Below are the code and all the weights of a small trained network. Each question names an input and a class and asks about switching units off, where a switched-off unit gives its printed mean instead of its output.

import numpy as np


def w(rows, s, z=0):
    codes = np.array(rows[::2]) - 128.0
    scale = np.full(codes.shape[1], s)
    scale[-1] = z or s
    return codes * scale


def f(y):
    return y / 2 * (1 + np.tanh(0.7978845608 * (y + 0.044715 * y**3)))


def log_softmax(a):
    a = a - a.max(-1, keepdims=True)
    return a - np.log(np.exp(a).sum(-1, keepdims=True))


def net(x, mask):
    res = np.array(x, float).reshape(1, 4) / 4 @ E
    y = f(res @ A[0][:, :-1].T + A[0][:, -1])
    res = res + np.where(mask, y, B[0][:, -1]) @ B[0][:, :-1]
    return log_softmax(res[-1] @ U[:, :-1].T + U[:, -1])


A, B = {}, {}
E = w([
[78,102,183,174,238,103,150,224],'x0',
[101,116,111,121,135,142,168,113],'x1',
[8,102,26,84,164,151,3,142],'x2',
[155,100,100,19,102,22,187,173],'x3',
],0.0062)
A[0] = w([
[92,113,168,153,197,101,127,218,2],'neuron 0',
[168,202,85,63,8,138,54,67,101],'neuron 1',
[104,102,156,156,214,97,119,242,62],'neuron 2',
[149,72,107,14,96,2,135,181,8],'neuron 3',
[123,141,154,243,136,234,62,93,25],'neuron 4',
[136,168,72,44,26,177,119,35,45],'neuron 5',
[47,89,46,54,143,173,24,166,59],'neuron 6',
],0.006,0.0033)
B[0] = w([
[137,64,152,143,155,126,169,40,166],'neuron 0',
[114,62,151,127,173,128,115,89,228],'neuron 1',
[113,53,140,135,168,149,137,78,205],'neuron 2',
[55,204,59,250,155,71,189,75,216],'neuron 3',
[67,218,57,214,151,63,164,85,206],'neuron 4',
[136,72,156,171,197,120,137,80,212],'neuron 5',
[205,142,208,243,50,158,217,163,253],'neuron 6',
],0.011,0.0043)
U = w([
[65,233,14,157,154,54,149,95,67],'0',
[132,119,133,115,124,127,117,143,249],'1',
[124,12,149,112,192,137,118,76,75],'2',
[213,153,219,159,14,151,208,171,60],'3',
[122,155,83,2,110,180,38,226,165],'4',
],0.01,0.013)

Each question gives the input, the list of numbers given to net, and the class t.
The units are the neurons (one row each of A and B). Each row of codes is followed by its name. A weight is (code - 128) times the scale printed after its matrix; where a second scale follows, it is the last column's (A, B and U).
mask holds one flag per neuron, in row order. A switched-off neuron (its flag False) gives its mean, the last column of its row in B, instead of its output. The means were averaged over made-up inputs and are rounded, as every weight is.
A unit's drop is (log p(t) with every unit on - log p(t) with that unit switched off) / (log p(t) with every unit on - log p(t) with every unit switched off).
The circuit of an input: a set's keep is (log p(t) with only the set's units on - log p(t) with every unit switched off) / (log p(t) with every unit on - log p(t) with every unit switched off). Starting from all 7 units, units are removed one at a time, each time the one whose removal leaves the highest keep (on an exact tie, the one counted first), for as long as the keep stays at least 0.8.
circuit, biggest first: the units of the circuit, biggest drop first
most important unit: the unit with the biggest drop
top k neurons: the k neurons with the biggest drops, biggest first
drop when u is switched off: that unit's drop, to one decimal
input [2,-4,-3,8], class 0: circuit, biggest first	(neuron 3)
input [-2,-4,8,7], class 3: top 2 neurons	(neuron 6; neuron 4)
input [8,7,-4,7], class 2: top 4 neurons	(neuron 2; neuron 0; neuron 4; neuron 6)
input [-2,1,4,1], class 3: circuit, biggest first	(neuron 6; neuron 4)
input [-8,1,-4,5], class 2: circuit, biggest first	(neuron 1; neuron 5)
input [8,2,-8,2], class 2: circuit, biggest first	(neuron 6; neuron 2)
input [3,5,-6,6], class 0: top 2 neurons	(neuron 3; neuron 6)
input [0,-3,1,5], class 0: top 2 neurons	(neuron 3; neuron 6)
input [2,0,2,-1], class 4: top 2 neurons	(neuron 3; neuron 5)
input [3,-1,-5,-7], class 0: top 2 neurons	(neuron 4; neuron 6)
input [7,-1,4,0], class 2: top 2 neurons	(neuron 2; neuron 0)
input [-1,-4,7,-6], class 3: top 2 neurons	(neuron 6; neuron 3)
input [8,3,-8,-1], class 2: top 3 neurons	(neuron 6; neuron 2; neuron 0)
input [-6,-2,2,-1], class 2: most important unit	neuron 1
input [-7,-3,-3,-1], class 2: top 2 neurons	(neuron 1; neuron 5)
input [-8,5,3,5], class 2: drop when neuron 1 is switched off	0.5
input [3,-2,-2,2], class 4: drop when neuron 4 is switched off	0.2
input [1,6,-5,7], class 0: drop when neuron 3 is switched off	0.7
